Below are the code and all the weights of a small trained network. Each question names an input and a target symbol and asks about switching units off, where a switched-off unit gives its printed mean instead of its output.

import numpy as np


def w(rows, s, z=0):
    codes = np.array(rows[::2]) - 128.0
    scale = np.full(codes.shape[1], s)
    scale[-1] = z or s
    return codes * scale


def f(y):
    return np.maximum(y, 0)


def softmax(a):
    e = np.exp(a - a.max(-1, keepdims=True))
    return e / e.sum(-1, keepdims=True)


def log_softmax(a):
    a = a - a.max(-1, keepdims=True)
    return a - np.log(np.exp(a).sum(-1, keepdims=True))


def net(x, mask):
    ids = ['βδεζμξσφ'.index(c) for c in x.split()]
    T = len(ids)
    res = E[ids] + P[:T]
    u = 0
    for l in range(2):
        r = res
        for j in range(2):
            rows = slice(3 * j, 3 * j + 3)
            q, k, v = (r @ M[l][rows].T for M in (Q, K, V))
            z = softmax(np.where(np.tri(T) > 0, q @ k.T / 3**0.5, -1e9)) @ v
            o = O[l][rows]
            res = res + np.where(mask[u + j], z, o[:, -1]) @ o[:, :-1]
        u += 2
        y = f(res @ A[l][:, :-1].T + A[l][:, -1])
        res = res + np.where(mask[u : u + 12], y, B[l][:, -1]) @ B[l][:, :-1]
        u += 12
    return log_softmax(res[-1] @ U[:, :-1].T + U[:, -1])


Q, K, V, O, A, B = {}, {}, {}, {}, {}, {}
E = w([
[91,121,177,165,251,84,135,94,120,114,74,155],'β',
[232,39,131,163,137,133,201,163,129,186,111,118],'δ',
[137,152,82,116,201,57,89,114,135,82,134,153],'ε',
[98,163,125,183,181,98,92,95,237,76,202,88],'ζ',
[160,65,139,62,160,171,145,187,121,122,132,28],'μ',
[83,65,66,132,89,236,114,170,162,185,89,157],'ξ',
[116,143,174,120,90,56,51,95,123,175,114,63],'σ',
[138,151,134,65,4,146,95,232,128,59,34,39],'φ',
],0.014)
P = w([
[123,210,96,170,130,110,193,115,109,155,142,151],'0',
[177,147,125,127,153,145,154,79,147,115,104,128],'1',
[196,123,119,132,145,145,135,64,184,113,88,118],'2',
[136,118,112,140,123,118,111,127,138,121,125,111],'3',
[120,93,131,121,114,117,82,131,142,95,125,150],'4',
[169,65,128,128,124,139,55,117,186,100,84,120],'5',
[123,63,120,133,107,115,32,146,170,102,100,120],'6',
[92,49,132,115,85,110,6,163,158,84,107,144],'7',
],0.014)
Q[0] = w([
[139,155,79,141,157,68,102,98,189,99,143,112],'L0H0',
[64,156,147,124,135,96,117,116,97,140,165,151],'L0H0',
[87,136,121,165,194,74,67,80,172,98,117,154],'L0H0',
[170,82,110,109,105,255,206,208,117,116,101,137],'L0H1',
[54,135,152,127,110,95,143,148,80,104,194,182],'L0H1',
[100,131,151,132,90,103,149,142,135,146,148,89],'L0H1',
],0.018)
K[0] = w([
[139,77,147,125,81,96,35,138,129,134,99,97],'L0H0',
[157,117,152,135,153,132,131,85,210,96,88,130],'L0H0',
[125,62,149,126,107,90,8,155,161,115,107,124],'L0H0',
[137,205,96,151,161,100,208,122,101,147,149,152],'L0H1',
[213,109,130,150,178,151,143,43,196,100,96,151],'L0H1',
[148,126,126,107,147,141,154,112,113,123,63,128],'L0H1',
],0.017)
V[0] = w([
[155,155,217,106,33,101,94,81,85,172,112,90],'L0H0',
[139,81,71,107,187,131,85,111,159,140,174,112],'L0H0',
[121,161,90,106,86,133,132,110,152,146,157,136],'L0H0',
[92,192,52,128,81,149,92,100,101,96,2,186],'L0H1',
[189,126,109,59,92,67,124,148,30,127,58,124],'L0H1',
[94,156,104,48,114,213,135,152,144,119,157,44],'L0H1',
],0.0076)
O[0] = w([
[132,141,43,99,168,55,144,86,216,171,24,116,102],'L0H0',
[194,112,160,138,156,85,148,168,94,94,147,230,139],'L0H0',
[138,143,110,140,105,127,108,187,130,150,131,88,149],'L0H0',
[186,111,201,51,148,109,134,193,168,228,213,112,3],'L0H1',
[38,107,138,66,114,95,253,197,131,66,227,196,137],'L0H1',
[145,137,62,154,213,236,186,234,172,109,84,120,169],'L0H1',
],0.0068,0.0034)
A[0] = w([
[29,139,198,113,162,134,111,37,66,159,169,183,49],'L0N0',
[68,163,230,168,51,116,159,116,55,165,52,156,82],'L0N1',
[130,123,178,114,133,151,181,130,137,129,169,191,11],'L0N2',
[89,157,193,122,134,176,121,74,103,236,165,155,23],'L0N3',
[231,73,109,115,76,133,157,140,170,159,72,103,78],'L0N4',
[165,15,174,103,150,153,178,63,138,102,117,156,34],'L0N5',
[151,136,133,102,87,139,106,96,97,152,210,163,35],'L0N6',
[33,180,125,115,92,34,102,30,139,191,139,164,1],'L0N7',
[116,53,152,93,163,193,109,130,137,104,142,109,79],'L0N8',
[194,131,141,82,167,120,164,64,156,130,146,174,72],'L0N9',
[186,189,119,104,1,188,163,200,171,153,161,149,18],'L0N10',
[81,123,78,77,121,236,87,66,157,190,164,220,143],'L0N11',
],0.0064,0.0068)
B[0] = w([
[108,120,235,131,160,144,133,147,179,114,118,112,135],'L0N0',
[110,83,141,127,147,179,137,67,161,147,137,60,142],'L0N1',
[142,135,160,88,100,108,114,146,142,155,115,141,128],'L0N2',
[163,120,130,94,148,154,98,148,150,184,125,78,130],'L0N3',
[69,132,126,81,139,149,154,165,95,120,137,137,255],'L0N4',
[74,182,132,97,108,114,89,161,96,103,156,91,170],'L0N5',
[115,146,88,117,120,117,148,201,113,127,73,133,134],'L0N6',
[178,137,51,74,146,255,100,92,106,130,130,183,174],'L0N7',
[152,158,98,176,86,122,179,129,110,172,123,172,230],'L0N8',
[90,93,141,130,111,124,96,159,134,108,166,103,148],'L0N9',
[57,134,146,118,127,188,31,108,111,155,153,105,144],'L0N10',
[158,62,171,175,74,58,145,170,121,147,111,78,151],'L0N11',
],0.0084,0.0053)
Q[1] = w([
[120,35,105,91,51,224,160,196,71,137,96,46],'L1H0',
[99,121,180,61,167,85,101,153,130,148,75,176],'L1H0',
[112,123,82,94,95,118,141,103,160,150,144,106],'L1H0',
[127,188,163,170,196,86,95,96,185,48,141,254],'L1H1',
[213,160,86,132,200,183,92,212,138,176,138,121],'L1H1',
[162,94,193,149,54,194,183,193,26,106,163,122],'L1H1',
],0.0092)
K[1] = w([
[82,250,101,159,105,125,180,148,86,219,153,127],'L1H0',
[154,102,177,58,178,106,134,109,104,142,126,175],'L1H0',
[158,120,89,87,102,146,152,65,150,153,135,120],'L1H0',
[83,32,109,145,104,86,36,194,165,85,113,199],'L1H1',
[148,63,161,107,87,157,116,162,159,134,113,94],'L1H1',
[155,102,140,160,146,141,236,122,70,152,207,127],'L1H1',
],0.011)
V[1] = w([
[138,227,188,81,140,72,167,130,118,81,165,184],'L1H0',
[157,119,185,71,155,165,151,145,109,73,83,98],'L1H0',
[53,239,125,143,97,126,72,117,193,43,164,71],'L1H0',
[218,119,83,94,74,59,150,190,111,113,158,151],'L1H1',
[137,195,72,145,2,182,118,99,112,171,122,143],'L1H1',
[78,66,138,214,75,103,210,133,109,218,81,101],'L1H1',
],0.0059)
O[1] = w([
[51,2,86,121,129,104,89,99,67,145,154,43,5],'L1H0',
[77,158,75,132,69,118,143,83,117,107,184,203,115],'L1H0',
[62,106,188,51,110,169,150,94,74,169,6,189,222],'L1H0',
[40,102,167,172,185,150,65,106,126,173,174,42,75],'L1H1',
[151,55,178,156,171,46,166,176,152,62,117,117,218],'L1H1',
[164,52,140,77,185,170,84,26,209,44,143,156,119],'L1H1',
],0.0059,0.0022)
A[1] = w([
[147,135,168,165,154,93,143,171,133,87,156,107,53],'L1N0',
[73,160,207,146,116,3,103,53,112,92,195,217,62],'L1N1',
[96,141,67,104,147,84,157,156,148,105,211,150,93],'L1N2',
[151,170,80,196,164,103,134,152,184,88,132,139,96],'L1N3',
[159,210,123,208,118,85,31,11,51,72,125,185,46],'L1N4',
[171,105,174,124,51,135,160,136,53,115,155,135,90],'L1N5',
[90,168,122,168,158,36,84,33,156,150,58,124,119],'L1N6',
[183,156,119,112,120,159,167,145,200,64,39,201,91],'L1N7',
[137,209,169,132,129,153,98,23,149,210,222,185,5],'L1N8',
[134,155,200,67,143,26,86,54,201,182,180,117,75],'L1N9',
[35,145,62,138,182,101,156,89,208,120,130,158,46],'L1N10',
[84,173,104,88,119,146,147,221,84,219,88,144,71],'L1N11',
],0.0072,0.011)
B[1] = w([
[102,158,118,119,92,152,113,87,130,140,101,106,135],'L1N0',
[96,53,178,39,103,172,133,107,143,167,150,71,142],'L1N1',
[128,131,195,176,129,129,122,121,118,141,68,109,146],'L1N2',
[106,58,119,85,95,135,142,70,128,149,100,112,173],'L1N3',
[116,136,196,114,135,173,195,201,210,130,174,82,157],'L1N4',
[106,165,89,126,205,87,135,80,144,159,109,165,162],'L1N5',
[179,160,124,92,81,160,100,134,135,165,211,165,190],'L1N6',
[81,132,146,164,148,94,110,127,91,163,181,124,255],'L1N7',
[136,84,180,156,182,111,93,142,86,107,2,100,130],'L1N8',
[94,146,78,162,148,136,140,138,75,104,82,133,153],'L1N9',
[193,157,170,122,109,83,102,147,99,138,82,101,141],'L1N10',
[150,103,180,126,126,129,119,51,160,82,154,159,202],'L1N11',
],0.0082,0.0059)
U = w([
[142,116,197,153,145,161,108,98,39,141,9,115,44],'β',
[54,104,175,66,108,175,161,100,158,130,117,154,12],'δ',
[39,97,169,149,130,101,94,121,35,191,214,60,91],'ε',
[163,183,227,190,120,163,100,206,153,155,189,128,74],'ζ',
[9,158,43,219,142,217,182,204,60,62,108,166,253],'μ',
[149,81,172,199,144,85,94,5,169,15,175,118,148],'ξ',
[134,203,33,90,81,79,84,73,131,184,118,174,196],'σ',
[79,131,168,134,156,1,189,211,167,112,57,89,97],'φ',
],0.0038,0.0043)

Each question gives the input, a string of symbols that net reads in full, and the target symbol t.
The units are the heads (3 rows each of Q, K, V and O) and the neurons (one row each of A and B). Each row of codes is followed by its name. A weight is (code - 128) times the scale printed after its matrix; where a second scale follows, it is the last column's (O, A, B and U).
mask holds one flag per unit, layer by layer, with each layer's heads first. A switched-off unit (its flag False) gives its mean, the last column of its rows in O or B, instead of its output. The means were averaged over made-up inputs and are rounded, as every weight is.
A unit's drop is (log p(t) with every unit on - log p(t) with that unit switched off) / (log p(t) with every unit on - log p(t) with every unit switched off).
The circuit of an input: a set's keep is (log p(t) with only the set's units on - log p(t) with every unit switched off) / (log p(t) with every unit on - log p(t) with every unit switched off). Starting from the 12 units with the biggest drops (on a tie, the unit counted first), units are removed one at a time, each time the one whose removal leaves the highest keep (on an exact tie, the one counted first), for as long as the keep stays at least 0.8.
units of the circuit, in order: the units of the circuit, biggest drop first
most important unit: the unit with the biggest drop
k most important neurons: the k neurons with the biggest drops, biggest first
heads that matter: for each layer, one digit per head in row order, 1 if its drop is at least 0.15 and else 0, layers parted by /
input σ δ μ μ μ δ ξ, target φ: 2 most important neurons	[L0N7; L0N11]
input σ β φ, target φ: most important unit	L0H0
input δ σ ξ μ μ δ σ ε, target σ: heads that matter	10 / 00
input β δ ξ, target σ: heads that matter	01 / 01
input μ δ δ δ β, target δ: heads that matter	11 / 10
input μ δ μ μ σ σ μ, target μ: heads that matter	01 / 00
input ξ ε σ δ φ, target ζ: units of the circuit, in order	[L1H0; L0H1]
input ξ μ σ μ, target ζ: units of the circuit, in order	[L0H1; L1H0]
input ζ σ μ δ δ μ, target β: units of the circuit, in order	[L0H1; L1H0]
input φ ξ σ, target φ: units of the circuit, in order	[L0H1; L0H0; L0N10; L1H1]
input σ δ δ ζ, target ζ: heads that matter	01 / 00
input δ ε β μ δ σ δ, target ξ: units of the circuit, in order	[L1H1; L1H0]
input δ δ ξ δ σ φ ε, target φ: units of the circuit, in order	[L0H1; L0H0; L1H1]
input ε ξ δ, target ε: heads that matter	01 / 10
input δ δ δ δ β μ σ δ, target ξ: units of the circuit, in order	[L1H1; L0H1]
input μ μ μ δ ζ, target μ: units of the circuit, in order	[L0H1; L1H1]
input φ δ μ μ μ, target δ: most important unit	L0H1
input ξ δ ε β, target ε: heads that matter	11 / 10
input φ ε σ δ δ ζ, target ζ: heads that matter	11 / 01
input μ δ μ σ μ ξ δ, target μ: units of the circuit, in order	[L0H1; L0N4]
input σ μ μ δ ξ δ δ δ, target φ: units of the circuit, in order	[L0H0; L0N7; L1H1; L0H1]
input β σ σ ζ, target σ: units of the circuit, in order	[L0H0; L1N6]
input ε μ μ μ δ μ, target ε: units of the circuit, in order	[L0H1; L1H0]
input δ σ φ ζ σ, target φ: units of the circuit, in order	[L0H1; L0H0; L1H1]
input σ μ μ, target φ: most important unit	L0H0
input μ δ μ σ μ δ ε ε, target ε: heads that matter	11 / 11
input ε μ μ σ σ φ ζ, target φ: heads that matter	11 / 00
input φ σ μ φ σ δ μ δ, target δ: 3 most important neurons	[L1N11; L0N10; L0N4]
input δ σ μ δ ζ φ, target ξ: most important unit	L1H1
